Here is a tiny trained network, its code and every weight. The questions are about switching its units off for an input and a target symbol, where a switched-off unit gives its printed mean instead of its output.

import numpy as np


def w(rows, s, z=0):
    codes = np.array(rows[::2]) - 128.0
    scale = np.full(codes.shape[1], s)
    scale[-1] = z or s
    return codes * scale


def norm(h):
    return h / np.sqrt((h * h).mean(-1, keepdims=True) + 1e-5)


def softmax(a):
    e = np.exp(a - a.max(-1, keepdims=True))
    return e / e.sum(-1, keepdims=True)


def log_softmax(a):
    a = a - a.max(-1, keepdims=True)
    return a - np.log(np.exp(a).sum(-1, keepdims=True))


def net(x, mask):
    ids = ['αγεζμξπ'.index(c) for c in x.split()]
    T = len(ids)
    res = E[ids] + P[:T]
    u = 0
    for l in range(2):
        r = norm(res)
        for j in range(3):
            rows = slice(4 * j, 4 * j + 4)
            q, k, v = (r @ M[l][rows].T for M in (Q, K, V))
            z = softmax(np.where(np.tri(T) > 0, q @ k.T / 4**0.5, -1e9)) @ v
            o = O[l][rows]
            res = res + np.where(mask[u + j], z, o[:, -1]) @ o[:, :-1]
        u += 3
    return log_softmax(norm(res)[-1] @ U[:, :-1].T + U[:, -1])


Q, K, V, O = {}, {}, {}, {}
E = w([
[221,83,112,79,142,74,108],'α',
[186,57,152,110,220,151,68],'γ',
[105,169,54,143,221,143,4],'ε',
[155,140,113,66,143,221,89],'ζ',
[135,160,214,81,125,108,29],'μ',
[122,97,142,204,89,124,174],'ξ',
[93,49,135,44,130,142,107],'π',
],0.016)
P = w([
[118,169,114,156,156,97,196],'0',
[89,69,142,112,109,110,7],'1',
[166,83,147,100,139,188,50],'2',
[163,92,157,118,153,176,62],'3',
[153,92,153,128,147,164,62],'4',
[140,93,150,123,136,142,60],'5',
[151,94,119,141,130,147,72],'6',
[144,97,140,129,130,142,84],'7',
[154,99,126,136,111,137,78],'8',
[151,107,120,137,115,125,83],'9',
],0.014)
Q[0] = w([
[115,112,90,113,146,232,122],'L0H0',
[113,155,195,157,137,130,158],'L0H0',
[87,142,145,116,133,173,194],'L0H0',
[82,143,99,166,86,168,188],'L0H0',
[180,155,105,47,116,144,172],'L0H1',
[159,202,140,106,195,59,148],'L0H1',
[85,170,95,53,169,96,106],'L0H1',
[90,72,130,130,144,105,139],'L0H1',
[60,33,242,248,95,139,123],'L0H2',
[93,179,143,176,87,113,131],'L0H2',
[118,165,177,70,138,154,83],'L0H2',
[178,120,135,173,118,14,121],'L0H2',
],0.013)
K[0] = w([
[113,127,148,103,115,66,97],'L0H0',
[143,74,97,124,97,159,103],'L0H0',
[90,149,120,118,98,153,78],'L0H0',
[99,94,186,153,110,132,77],'L0H0',
[123,111,91,167,81,87,83],'L0H1',
[140,72,129,126,64,155,136],'L0H1',
[133,113,165,199,87,176,133],'L0H1',
[167,134,141,136,139,133,135],'L0H1',
[178,93,94,141,2,115,98],'L0H2',
[162,77,80,82,142,113,108],'L0H2',
[100,131,22,140,148,148,179],'L0H2',
[41,57,150,175,125,196,102],'L0H2',
],0.015)
V[0] = w([
[135,70,183,224,106,148,141],'L0H0',
[115,47,109,254,76,142,127],'L0H0',
[153,89,168,176,163,141,59],'L0H0',
[166,136,120,220,153,183,204],'L0H0',
[124,104,171,131,82,125,36],'L0H1',
[154,169,75,104,86,79,128],'L0H1',
[62,198,167,167,117,108,222],'L0H1',
[73,101,107,120,92,80,118],'L0H1',
[67,80,78,121,89,184,46],'L0H2',
[155,185,135,166,97,133,84],'L0H2',
[127,163,142,81,102,174,135],'L0H2',
[156,169,142,141,107,151,65],'L0H2',
],0.0077)
O[0] = w([
[149,118,139,70,211,84,144,120],'L0H0',
[135,186,112,52,209,96,127,111],'L0H0',
[120,120,166,110,115,91,86,139],'L0H0',
[226,156,161,86,166,184,154,155],'L0H0',
[107,112,108,56,170,98,124,162],'L0H1',
[135,144,126,149,110,92,190,122],'L0H1',
[32,111,224,167,140,111,155,2],'L0H1',
[67,110,113,150,157,76,134,109],'L0H1',
[148,155,78,2,145,187,140,123],'L0H2',
[126,180,164,99,125,101,144,127],'L0H2',
[133,145,115,136,119,163,170,81],'L0H2',
[128,180,142,70,57,117,137,126],'L0H2',
],0.0082,0.009)
Q[1] = w([
[146,165,163,137,173,110,101],'L1H0',
[132,211,131,115,136,150,196],'L1H0',
[64,157,139,164,148,125,205],'L1H0',
[184,114,116,138,143,85,67],'L1H0',
[151,123,106,113,90,74,108],'L1H1',
[136,199,128,61,190,97,159],'L1H1',
[167,159,128,70,7,142,157],'L1H1',
[102,71,227,123,101,134,87],'L1H1',
[45,181,131,153,104,123,157],'L1H2',
[170,114,125,99,174,117,128],'L1H2',
[130,82,82,112,104,74,68],'L1H2',
[142,144,139,163,170,217,199],'L1H2',
],0.016)
K[1] = w([
[80,151,170,116,76,115,151],'L1H0',
[74,126,130,70,126,127,79],'L1H0',
[131,110,172,33,103,106,95],'L1H0',
[104,162,100,232,117,102,191],'L1H0',
[172,167,149,136,106,115,82],'L1H1',
[131,133,145,56,183,3,182],'L1H1',
[171,180,56,104,131,160,59],'L1H1',
[67,221,201,137,159,235,89],'L1H1',
[181,93,177,110,169,181,50],'L1H2',
[121,180,90,152,42,50,126],'L1H2',
[132,154,141,175,131,116,196],'L1H2',
[122,129,100,16,88,120,52],'L1H2',
],0.014)
V[1] = w([
[52,27,109,143,137,180,204],'L1H0',
[159,49,132,112,21,104,30],'L1H0',
[201,42,192,139,186,62,174],'L1H0',
[142,142,225,91,52,202,169],'L1H0',
[186,80,131,77,141,78,115],'L1H1',
[153,125,141,142,156,76,126],'L1H1',
[147,200,230,66,127,200,126],'L1H1',
[179,35,128,86,160,61,97],'L1H1',
[139,99,29,223,168,75,56],'L1H2',
[6,158,117,12,154,138,62],'L1H2',
[84,118,211,130,93,40,96],'L1H2',
[100,201,119,153,165,81,157],'L1H2',
],0.012)
O[1] = w([
[55,89,116,131,197,141,223,133],'L1H0',
[83,103,78,166,97,105,64,121],'L1H0',
[149,110,159,142,229,93,85,182],'L1H0',
[181,121,52,156,125,107,169,100],'L1H0',
[133,129,51,82,114,132,153,165],'L1H1',
[138,128,118,84,40,162,139,138],'L1H1',
[162,118,82,165,150,157,84,115],'L1H1',
[132,124,66,52,134,102,147,179],'L1H1',
[75,118,192,129,101,162,66,199],'L1H2',
[93,158,89,73,100,82,192,6],'L1H2',
[99,146,110,153,104,4,109,141],'L1H2',
[141,195,206,120,132,113,147,145],'L1H2',
],0.014,0.023)
U = w([
[105,106,191,249,154,116,71,252],'α',
[148,93,48,33,157,118,64,165],'γ',
[115,184,178,98,62,142,120,43],'ε',
[176,109,66,225,114,170,165,47],'ζ',
[107,158,90,194,109,2,122,92],'μ',
[175,158,181,123,216,60,181,77],'ξ',
[34,57,125,128,171,122,172,38],'π',
],0.0061,0.0044)

Each question gives the input, a string of symbols that net reads in full, and the target symbol t.
The units are the heads (4 rows each of Q, K, V and O). Each row of codes is followed by its name. A weight is (code - 128) times the scale printed after its matrix; where a second scale follows, it is the last column's (O and U).
mask holds one flag per head, layer by layer. A switched-off head (its flag False) gives its mean, the last column of its rows in O, instead of its output. The means were averaged over made-up inputs and are rounded, as every weight is.
A unit's drop is (log p(t) with every unit on - log p(t) with that unit switched off) / (log p(t) with every unit on - log p(t) with every unit switched off).
The circuit of an input: a set's keep is (log p(t) with only the set's units on - log p(t) with every unit switched off) / (log p(t) with every unit on - log p(t) with every unit switched off). Starting from all 6 units, units are removed one at a time, each time the one whose removal leaves the highest keep (on an exact tie, the one counted first), for as long as the keep stays at least 0.8.
units of the circuit, in order: the units of the circuit, biggest drop first
most important unit: the unit with the biggest drop
heads that matter: for each layer, one digit per head in row order, 1 if its drop is at least 0.15 and else 0, layers parted by /
drop when u is switched off: that unit's drop, to one decimal
input ζ γ α μ π α α ξ α, target ζ: units of the circuit, in order : L0H0; L1H0
input μ μ α α α, target μ: units of the circuit, in order : L1H2; L0H1
input ζ α γ, target ζ: heads that matter : 000 / 101
input ζ α α γ α ε α α α ε, target ζ: units of the circuit, in order : L1H0; L0H0; L1H2
input α α ε α α ξ α ξ ξ, target γ: units of the circuit, in order : L1H1; L0H0
input ξ α ξ ξ α α ξ, target ξ: units of the circuit, in order : L1H0; L0H0
input ε μ γ α α μ, target ε: units of the circuit, in order : L1H0; L1H2
input ε α ε ξ π ζ γ α α ξ, target ε: units of the circuit, in order : L0H0; L1H0
input π α α ξ, target π: heads that matter : 101 / 101
input ε μ π ξ α ξ γ α, target ε: units of the circuit, in order : L1H0; L1H2
input μ ε α ξ α ζ ζ ε, target μ: units of the circuit, in order : L1H2; L0H0; L0H1
input ξ μ ξ μ α α ζ α ε α, target ξ: heads that matter : 110 / 101
input γ ζ μ ξ α γ ξ, target γ: most important unit : L0H0
input ζ α γ α α π ξ ζ α ξ, target ζ: units of the circuit, in order : L1H0; L0H1; L0H2; L0H0
input μ α α ξ, target μ: units of the circuit, in order : L1H2; L0H0
input π ζ ε α α ε ξ ζ, target π: units of the circuit, in order : L1H0; L0H0; L0H2; L0H1
input ζ α μ π ζ α α α γ ξ, target ζ: heads that matter : 001 / 101
input μ α α ξ α ξ μ μ μ, target μ: heads that matter : 000 / 001
input μ α α π α ζ ζ, target μ: heads that matter : 010 / 001
input π α α, target π: heads that matter : 101 / 100
input ξ γ α α ζ, target ξ: heads that matter : 110 / 101
input ε π π, target ε: drop when L1H2 is switched off : 0.3
input μ α ξ, target μ: drop when L0H0 is switched off : 0.0
input ξ ξ α α γ ζ α ε, target ξ: drop when L1H2 is switched off : 0.3
